Each row has a class, written after it.
[-0.93 -1.56 -0.22  0.28  0.63  0.44  0.32 -0.89 -0.10  0.36  0.55  1.11
  1.24  0.35 -0.41 -0.31 -0.37  0.67  0.41  0.38  0.26  1.13 -0.13  0.22
 -0.70  0.35 -0.23 -0.38  0.43  0.17 -1.67 -0.55 -1.52  0.39  0.13 -0.32
 -0.28  0.43 -0.96  0.14  0.16  0.43] | sipev
[ 0.28 -0.48 -0.19  1.34  0.24  0.23  0.42 -0.67  0.24 -0.77 -0.14 -0.78
 -0.20  0.84  0.39  0.08  0.55  0.31  0.26 -0.32  0.73  0.36  0.31 -0.09
 -0.40 -0.34  0.38 -0.78  0.35  0.02 -0.33 -1.14  0.21  0.91 -0.12  0.35
 -0.12 -0.30 -0.24 -0.24 -0.19  0.14] | voza
[-0.76 -0.98  0.13  0.73  0.67  0.43  0.42 -0.17 -0.55  0.00  0.22  0.63
  0.51  0.91 -0.39 -0.34 -0.24  0.38  0.20  0.18 -0.02  0.99 -0.32 -0.08
  0.03  0.58 -0.71 -0.48  0.40  0.13 -1.48 -0.78 -1.07  0.04 -0.13 -0.10
  0.01  0.35 -0.24 -0.48  0.12  0.35] | sipev
[-0.37 -0.63 -0.55  1.55  0.96  0.80  0.42  0.36 -0.59 -1.04  0.13  1.45
  0.65  1.41 -0.51  0.48  0.06  0.00  0.30  0.17  0.54  0.80 -0.12 -0.54
  0.37  0.90 -0.70 -0.17  1.15  0.22 -0.97 -1.34 -0.92  0.38 -0.68 -0.18
 -0.33 -0.13  1.04 -0.62  0.66  0.48] | voza
[-0.61 -1.49  0.27  1.03  0.36  0.18  1.05 -0.19 -0.18 -0.15  0.33 -0.58
 -0.81  1.11 -0.04 -0.21  0.07  0.66  0.40  0.26 -0.31  0.83 -0.59  0.11
 -0.40  0.59 -0.23 -0.87  0.36  0.15 -2.27 -0.40 -1.20  0.24 -0.04  0.02
  0.25  0.29 -0.40 -1.26 -0.09  0.47] | sipev
[-0.16 -1.28  0.39  0.60  0.33  0.36  0.74 -0.08  0.13 -0.65  0.39 -0.40
 -0.07  0.72  0.15  0.23 -0.23  0.69  0.23  0.20  0.39  0.32  0.04 -0.10
 -0.17  0.37  0.02 -0.45  0.64  0.34 -1.19 -0.64 -1.06  0.53  0.01  0.09
  0.04 -0.12 -0.23 -0.45 -0.15  0.30] | voza
[-0.89 -1.39 -0.10  0.46  0.72  0.42  0.88 -0.63 -0.29  0.11  0.47  1.19
  0.44  0.74 -0.45 -0.39 -0.23  0.49  0.34  0.34  0.31  1.03 -0.11  0.37
 -0.52  0.25 -0.30 -0.24  0.83  0.17 -1.73 -0.63 -1.44  0.45 -0.03 -0.21
  0.16  0.19 -0.67 -0.24  0.28  0.34] | sipev
[-0.15 -1.22 -0.46  1.01  0.57  0.46  0.71 -0.12 -0.04 -0.66  0.20  0.30
  0.20  0.96 -0.11  0.41 -0.07  0.30  0.31  0.26  0.64  0.47 -0.11 -0.07
 -0.14  0.32  0.02 -0.45  0.85  0.18 -1.46 -1.00 -1.04  0.52 -0.24 -0.05
 -0.37 -0.15  0.27 -0.58  0.09  0.61] | voza
[-1.02 -0.79 -0.06 -0.07  0.22  0.11  0.25 -0.13 -0.51  0.83 -0.01  0.46
  0.07  0.46 -0.52 -0.66 -0.60  0.30  0.17  0.64 -0.87  0.94 -0.75  0.32
 -0.37  0.39 -0.53 -0.22  0.04 -0.10 -1.85  0.28 -1.13 -0.45  0.07 -0.14
 -0.13  0.45 -0.31 -0.96  0.03  0.54] | sipev
[-0.87 -1.43  0.20 -0.15  0.33  0.12  0.37 -0.75 -0.24  0.93  0.11  0.34
  0.42  0.22 -0.45 -0.91 -1.06  0.21  0.01  0.29  0.03  1.09 -0.25  0.75
  0.28 -0.07 -0.30  0.15  0.45  0.00 -1.00 -0.51 -0.74 -0.71  0.17  0.01
  0.10  0.47 -0.94  0.58  0.02  0.05] | sipev
[ 0.12 -1.21 -0.11  0.82  0.32  0.30  0.21 -0.58  0.58 -0.61  0.26 -0.41
  0.63  0.53  0.22  0.20  0.25  0.50  0.40  0.01  0.95  0.48  0.38 -0.23
 -0.32 -0.20  0.66 -0.75  0.43 -0.06 -0.38 -1.22 -0.44  0.72 -0.03  0.11
 -0.42 -0.08 -0.41  0.42 -0.05  0.06] | voza
[-0.28 -0.55 -0.23  0.48  0.19  0.15 -0.25 -0.15 -0.30  0.02  0.00  0.42
  0.62  0.28 -0.20 -0.24 -0.30  0.12  0.13  0.02  0.29  0.41  0.14 -0.05
  0.30  0.16 -0.12  0.15  0.23  0.06 -0.02 -0.61 -0.14 -0.15 -0.20  0.05
 -0.14  0.01 -0.01  0.33  0.16  0.04] | voza
[-0.28 -0.67 -0.56  1.48  1.06  0.62  1.23  0.06 -0.53 -0.86  0.29  1.03
  0.10  1.29 -0.47  0.41  0.40  0.06  0.29  0.05  0.45  0.49 -0.07 -0.24
 -0.14  0.69 -0.61 -0.49  1.02  0.24 -1.45 -1.09 -0.89  0.90 -0.43 -0.01
 -0.01 -0.06  0.62 -1.07  0.37  0.59] | voza
[-0.44 -1.55 -0.01  1.12  0.50  0.40  1.10 -0.58  0.01 -0.34  0.25 -0.48
 -0.30  1.13  0.10 -0.05  0.19  0.69  0.34  0.16  0.26  0.97 -0.58  0.19
 -0.40  0.47 -0.07 -0.79  0.57  0.17 -1.82 -0.90 -1.05  0.29 -0.10  0.18
 -0.01  0.10 -0.42 -0.77  0.04  0.26] | sipev
[ 0.49 -0.03  0.47  0.48 -0.41 -0.04  0.30 -0.30  0.37 -0.64  0.24 -1.18
 -0.99  0.20  0.58  0.30  0.78  0.21  0.06 -0.02  0.32 -0.18  0.10  0.08
 -0.08 -0.25  0.55 -0.45 -0.05  0.08  0.02 -0.30  0.11  0.50  0.02  0.26
  0.43 -0.30 -0.21 -0.41 -0.27 -0.11] | voza
[-0.26 -0.92 -0.57  0.28  0.43  0.52  0.08 -0.15 -0.05 -0.30  0.28  1.36
  1.60  0.54 -0.32  0.24 -0.35  0.22  0.33  0.23  1.01  0.46  0.37 -0.12
  0.13  0.16  0.12  0.25  0.92  0.11 -0.47 -0.97 -0.66  0.51 -0.33 -0.15
 -0.85 -0.17  0.42  0.74  0.37  0.22] | voza
[-0.31 -0.47  0.38  0.28 -0.05 -0.14  0.62 -0.40  0.23  0.22  0.18 -1.16
 -1.29  0.15  0.10 -0.35  0.06  0.39  0.07  0.27 -0.45  0.36 -0.54  0.45
 -0.17  0.14 -0.02 -0.54 -0.08  0.08 -1.08  0.31 -0.57 -0.35  0.15  0.14
  0.61  0.18 -0.65 -0.65 -0.25  0.02] | sipev
[-0.52 -0.59  0.24  0.42 -0.09 -0.01  0.21  0.11 -0.09  0.18  0.12 -0.62
 -0.79  0.18 -0.22 -0.42 -0.50  0.17  0.01  0.55 -0.99  0.56 -1.05  0.09
  0.00  0.73 -0.41 -0.39 -0.18  0.06 -1.43  0.54 -0.93 -0.75  0.12  0.08
  0.36  0.43 -0.25 -0.84 -0.23 -0.11] | sipev
[ 0.04 -0.02  0.70 -0.22 -0.61 -0.32  0.55  0.47 -0.25  0.43 -0.52 -2.13
 -2.31  0.17  0.13 -0.46 -0.54  0.02 -0.44  0.29 -1.06  0.21 -1.10  0.65
  0.66  0.15 -0.16 -0.22 -0.43  0.25 -0.70  0.81  0.24 -1.14  0.34  0.51
  0.57  0.07 -0.09 -1.11 -0.37 -0.15] | sipev
[-0.47 -1.07  0.27  0.71  0.25 -0.15  0.70 -1.02  0.53  0.17  0.57 -1.15
 -0.92  0.07  0.27 -0.51  0.19  0.74  0.33  0.24 -0.14  0.69 -0.31  0.51
 -0.74 -0.18  0.41 -0.78 -0.07  0.18 -1.11 -0.22 -0.85  0.17  0.11  0.28
  0.61  0.37 -1.29 -0.11 -0.44  0.03] | sipev
[ 1.28  0.55  1.48  0.36  0.57 -0.61  0.48  0.08  0.92 -0.89 -0.20 -2.48
 -2.48 -0.15  1.23  0.30  0.96  0.25 -0.36 -0.57  0.00 -1.01  0.10  0.09
  0.40 -0.67  0.61 -0.61 -0.83  0.23  1.17  0.24  1.12  0.09  0.39  0.78
  1.22 -0.49 -0.26 -0.38 -0.78 -0.83] | voza
[-0.72 -0.21 -0.08  0.29 -0.04  0.08  0.21  0.36 -0.78  0.70 -0.65 -0.29
 -1.20  0.82 -0.52 -0.83 -1.07  0.11 -0.40  0.53 -1.04  1.08 -1.35  0.58
  0.84  0.50 -0.84  0.07  0.08 -0.29 -1.09  0.04  0.00 -1.48 -0.03  0.25
  0.03  0.53  0.34 -1.24  0.38  0.06] | sipev
[-0.05 -0.84  0.26  0.72  0.55  0.41  0.27 -0.31 -0.02 -0.38  0.16  0.25
  0.47  0.87 -0.07  0.12  0.15  0.51  0.19 -0.11  0.75  0.51  0.33 -0.18
 -0.14  0.16 -0.13 -0.42  0.63  0.11 -0.54 -1.19 -0.41  0.96 -0.34  0.00
 -0.11 -0.12 -0.08  0.10  0.16  0.27] | voza
[ 0.09 -0.55 -0.52  0.82  0.86  0.44  0.80 -0.10 -0.10 -0.87  0.43  1.21
  0.43  0.61 -0.20  0.59  0.32  0.08  0.31  0.08  0.88  0.15  0.42 -0.14
  0.03  0.27 -0.17  0.08  1.07  0.16 -0.55 -0.90 -0.73  0.93 -0.31 -0.19
 -0.15 -0.34  0.47  0.08  0.40  0.48] | voza
